In the rows, 128 means zero.
Each row of numbers belongs to one of the things below and depends on some of the facts about them. Some rows are named. Which thing is each other row?

How the things are related:
Θ: is of sort; β: belongs to class; ψ: uses
tatanan Θ:a β:216
sagasum Θ:d β:216 ψ:sibrem
drizu Θ:f β:815 ψ:stusi
klimedok Θ:d β:348 ψ:klestir
vepi Θ:c β:348 ψ:kiskik
flutromir Θ:b β:815 ψ:stovate
setrer Θ:a β:67 ψ:vepi
bestin Θ:a β:815
stusi Θ:a β:348 ψ:noplun
grosin Θ:c β:216 ψ:dripom
klestir Θ:a β:815 ψ:pleten
fiplo Θ:b β:348 ψ:resul
muli Θ:a β:216 ψ:grosik
klelar Θ:c β:67
buler Θ:d β:216
broskel Θ:d β:67
flove Θ:f β:815
skimiven Θ:b β:216
stavir Θ:a β:815
vozir Θ:b β:216 ψ:stavir
bistuve Θ:c β:815
stoplak Θ:e β:216 ψ:zofa
foflifal Θ:f β:815 ψ:troskaduk
tuskim Θ:a β:348
skiklis Θ:f β:348
razu Θ:c β:815 ψ:piflak
zofa Θ:c β:815 ψ:zeflesti
meflilim Θ:f β:67
mife Θ:a β:815
pliber Θ:e β:815 ψ:rolas
rolas Θ:c β:348 ψ:vekofli
tilo Θ:f β:348 ψ:naplustin
vitruklik Θ:b β:216 ψ:pifis
zeflesti Θ:a β:348
drubrim Θ:b β:815
dripom Θ:e β:216
drinam Θ:d β:216
sibrem Θ:d β:216 ψ:truklan
nezer Θ:d β:815
brogir Θ:a β:67 ψ:klimedok
vuzese Θ:d β:348
kiskik Θ:a β:348
pleten Θ:f β:216 ψ:bestin
skubradal Θ:a β:67
dratren Θ:a β:348 ψ:lorilak
naplustin Θ:b β:348
vekofli Θ:d β:815 ψ:dreris
truklan Θ:f β:815 ψ:pliber
sabu Θ:c β:216
grosku Θ:d β:348 ψ:drinam
piflak Θ:a β:348 ψ:fiplo
stovate Θ:e β:216
noplun Θ:e β:216
fitim Θ:b β:815
troskaduk Θ:c β:815 ψ:vitruklik
brugrek Θ:e β:348
resul Θ:d β:67
fabo Θ:b β:348
plosom Θ:e β:216
leler Θ:e β:216 ψ:zezo
zezo Θ:e β:67 ψ:digram
gubo Θ:d β:67 ψ:razu
grosik Θ:b β:216
lorilak Θ:d β:348 ψ:setrer
pifis Θ:a β:815 ψ:fitim
gonom Θ:e β:815
trerik Θ:b β:67
dreris Θ:d β:815
digram Θ:c β:815 ψ:foflifal
troluse Θ:c β:348 ψ:gana
gana Θ:d β:67 ψ:sagasum

Some rows with their names:
noplun: [124 154 128 146 167 102 132 139  83 115 167 145 106 120 109 121  82]
pleten: [145 118 131 139 170 100 135 165  89 133 188 157 125  83 133 120  84]
sagasum: [141 128 123 133 155 103 125 151  99 133 173 159  81 130 120 132  84]
gubo: [129 140 138 140 198 113  95 175  76 127 202 163 112 170 166 131 108]
dreris: [ 99 148 125 153 146 101  94 140  83 117 177 138  94  72 124 131  87]
dratren: [138 155 128 152 101 111  54 163  89  97 139 183 115  82 135 129 113]
vuzese: [ 93 149 128 160 143 106  85 145  78 117 183 141 104  81 138 135  94]
tatanan: [147 154 137 137 128 105 100 169 110  80 148 161 110 124 101 118  97]
bistuve: [107 158 123 145 121 109  91 157  79 110 152 136  97  84 116 117  97]
lorilak: [122 151 109 162 130 104  84 165  77 128 183 179 110  54 148 137  98]
pliber: [124 148 118 157 152 107  82 121  79 143 138 150  87 107 130 138  87]
sabu: [127 153 127 129 130 108 127 168  97 105 160 141  96 124 101 115  93]
skiklis: [ 94 146 130 164 158 102  84 134  78 120 190 148 108  78 141 138  89]
vekofli: [114 138 118 149 143 103  91 134  85 132 166 152  88  84 131 134  89]
leler: [136 146 124 140 170 106 134 136  81 127 168 163 112 121 116 119  87]
fabo: [106 167 138 158 168 107  79 128  79 132 157 144  95  75 135 124  93]
klelar: [125 165 141 138 169 117  87 196  85 108 175 139 116 184 147 125 114]
plosom: [127 153 128 149 170 103 129 139  83 112 170 144 107 122 107 122  82]
klimedok: [118 127 129 154 140 109  89 166  75 146 171 151 125  47 153 128 100]
grosku: [106 142 124 154 141 109  87 144  75 131 178 157 105  77 145 134  98]
broskel: [118 155 140 143 195 108  97 177  83 115 206 143 116 173 158 134 105]
troluse: [113 152 124 144 112 115  78 159  78 127 144 153  98  91 133 127 106]
flutromir: [127 156 127 149 165 107  96 123  80 141 151 155  91  60 130 118  91]
zezo: [133 164 134 138 201 118  99 154  72 134 189 169 133 183 161 129 109]
gana: [138 142 136 136 193 112  88 180  87 135 196 158 102 189 167 139 107]

Name these rows:
Some rows may be things named above.
[176 166 128 147 145 112  59 218 101  94 166 202 132 166 157 131 123]	setrer
[100 156 123 160 157 104  95 126  69 120 159 141 111  72 122 123  86]	gonom
[124 162 110 156 102 110  77 181  80 122 153 170 109  69 137 126 107]	vepi
[147 155 138 140 124 105  99 168 108  80 149 159 106 130 103 118  98]	tatanan
[123 146 119 156 155 108  85 122  79 142 140 151  90 107 129 138  86]	pliber
[ 92 143 131 165 161 100  83 132  76 116 193 147 114  75 142 138  89]	skiklis
[148 156 132 139 176 106 132 135  92 133 161 161  86 104 119 113  86]	vozir
[176 167 129 146 142 111  57 215 102  95 169 198 132 160 159 131 122]	setrer
[134 152 134 152 104 113  54 158  86  99 136 176 114  88 134 126 113]	stusi
[120 150 143 150 212 106  90 167  84 115 217 149 120 178 164 139 101]	meflilim
[120 152 141 144 198 109  93 178  85 116 205 143 115 171 157 134 105]	broskel
[118 136 136 152 127 115  58 140  63  89 149 190  99  81 131 118 114]	piflak
[127 161 133 161 103 106  51 164  93  84 142 162 117  89 126 129 109]	kiskik
[130 154 135 149 113 106  63 162  95  90 135 152 118  73 116 119 104]	bestin
[127 160 127 150 166 107  94 123  80 143 151 157  88  63 131 116  91]	flutromir
[133 157 126 136 110 112  71 139  96  94 146 177 113  89 119 119 108]	pifis
[ 93 160 125 169 151 107  83 132  70 122 160 140 115  88 135 132  93]	brugrek
[107 137 126 161 153 103  86 133  75 127 188 162 110  72 148 138  93]	tilo
[ 94 149 130 159 144 105  83 142  77 116 183 141 104  86 136 134  95]	vuzese
[145 165 129 123 176 111 139 122  95 136 171 174  96 115 115 110  91]	vitruklik
[109 137 119 141 134 113  98 143  59 114 149 163  88  73 119 111 102]	razu
[116 139 120 146 142 104  91 137  85 132 169 150  91  81 130 134  88]	vekofli
[163 151 148 133 157 118  63 198 100 104 159 174 131 174 157 126 124]	brogir
[110 147 142 144 202 110  96 171  75 111 209 144 109 169 158 131 106]	resul
[108 144 118 137 161 107 109 108  81 132 199 172 111  72 133 126  93]	foflifal
[119 152 118 140 118 112  92 156  77 127 144 154  98  78 120 118 102]	zofa
[144 116 134 142 171 100 137 163  90 133 184 152 124  79 130 124  83]	pleten
[ 99 142 124 159 163  97  95 129  81 117 190 145 102  64 130 132  84]	flove
[178 166 129 144 142 112  56 222  98  97 168 202 132 161 158 130 122]	setrer
[135 174 151 146 217 113  89 162  85 128 181 148 106 171 158 123 104]	trerik
[116 133 123 153 162 100  95 128  78 131 185 163 105  62 138 134  87]	drizu
[119 151 123 145 109 115  71 156  88 131 137 148  86 110 134 137 105]	rolas
[142 150 124 128 129 110 128 170  94 116 158 153  97 124 107 114  95]	grosin

